Below is a small trained network, with its code and all its weights. Each question gives an input and a class and asks what happens when units are switched off, that is, made to give their printed mean instead of their output.

import numpy as np


def w(rows, s, z=0):
    codes = np.array(rows[::2]) - 128.0
    scale = np.full(codes.shape[1], s)
    scale[-1] = z or s
    return codes * scale


def f(y):
    return np.maximum(y, 0)


def log_softmax(a):
    a = a - a.max(-1, keepdims=True)
    return a - np.log(np.exp(a).sum(-1, keepdims=True))


def net(x, mask):
    res = np.array(x, float).reshape(1, 7) / 4 @ E
    y = f(res @ A[0][:, :-1].T + A[0][:, -1])
    res = res + np.where(mask, y, B[0][:, -1]) @ B[0][:, :-1]
    return log_softmax(res[-1] @ U[:, :-1].T + U[:, -1])


A, B = {}, {}
E = w([
[255,135,186,156],'x0',
[223,12,147,117],'x1',
[126,158,139,131],'x2',
[82,160,208,171],'x3',
[114,164,204,16],'x4',
[115,119,143,135],'x5',
[127,107,106,132],'x6',
],0.0063)
A[0] = w([
[76,118,101,3,214],'n1',
[202,145,136,159,194],'n2',
[153,121,147,151,92],'n3',
[142,130,160,161,156],'n4',
[104,113,109,71,221],'n5',
[122,147,117,123,2],'n6',
[154,97,122,172,124],'n7',
[79,147,60,94,104],'n8',
[166,128,151,14,181],'n9',
[24,143,79,113,36],'n10',
[89,93,154,178,71],'n11',
[177,65,192,133,80],'n12',
[156,165,205,127,171],'n13',
],0.013,0.0041)
B[0] = w([
[66,147,210,139,254],'n1',
[254,42,37,186,247],'n2',
[138,78,29,112,161],'n3',
[200,91,57,119,180],'n4',
[82,171,233,152,206],'n5',
[68,83,111,73,129],'n6',
[94,86,2,155,197],'n7',
[67,215,145,182,204],'n8',
[173,39,236,162,239],'n9',
[47,231,75,63,219],'n10',
[143,143,66,135,154],'n11',
[147,93,90,128,223],'n12',
[148,38,195,126,217],'n13',
],0.0058,0.0064)
U = w([
[87,157,103,103,202],'0',
[188,124,147,254,174],'1',
[114,55,99,153,217],'2',
[174,48,91,153,44],'3',
[98,171,206,37,3],'4',
[157,99,233,112,212],'5',
[117,76,244,126,199],'6',
[214,59,195,141,11],'7',
],0.0093,0.0039)

Each question gives the input, the list of numbers given to net, and the class t.
The units are the neurons (one row each of A and B). Each row of codes is followed by its name. A weight is (code - 128) times the scale printed after its matrix; where a second scale follows, it is the last column's (A, B and U).
mask holds one flag per neuron, in row order. A switched-off neuron (its flag False) gives its mean, the last column of its row in B, instead of its output. The means were averaged over made-up inputs and are rounded, as every weight is.
A unit's drop is (log p(t) with every unit on - log p(t) with that unit switched off) / (log p(t) with every unit on - log p(t) with every unit switched off).
The circuit of an input: a set's keep is (log p(t) with only the set's units on - log p(t) with every unit switched off) / (log p(t) with every unit on - log p(t) with every unit switched off). Starting from the 12 units with the biggest drops (on a tie, the unit counted first), units are removed one at a time, each time the one whose removal leaves the highest keep (on an exact tie, the one counted first), for as long as the keep stays at least 0.8.
circuit, biggest first: the units of the circuit, biggest drop first
unit that matters most: the unit with the biggest drop
k most important neurons: the k neurons with the biggest drops, biggest first
drop when u is switched off: that unit's drop, to one decimal
input [-7,-6,-8,-1,2,-4,7], class 4: unit that matters most -> n1
input [-3,-6,-5,4,-5,1,4], class 0: circuit, biggest first -> n10, n9
input [-2,-2,0,8,1,4,3], class 4: circuit, biggest first -> n2, n10
input [-4,-1,-5,-1,7,-5,8], class 4: 3 most important neurons -> n10, n2, n13
input [-3,-6,-1,8,4,8,5], class 4: 2 most important neurons -> n10, n2
input [-4,-8,8,-8,8,8,3], class 4: 2 most important neurons -> n10, n1
input [-3,5,5,-7,6,2,-4], class 6: 2 most important neurons -> n9, n1
input [-5,-7,-2,4,-7,-5,-5], class 0: drop when n10 is switched off -> 0.2
input [-6,-2,1,0,6,-5,0], class 4: drop when n10 is switched off -> 0.3
input [-3,-7,5,7,-8,5,0], class 0: drop when n10 is switched off -> 0.3
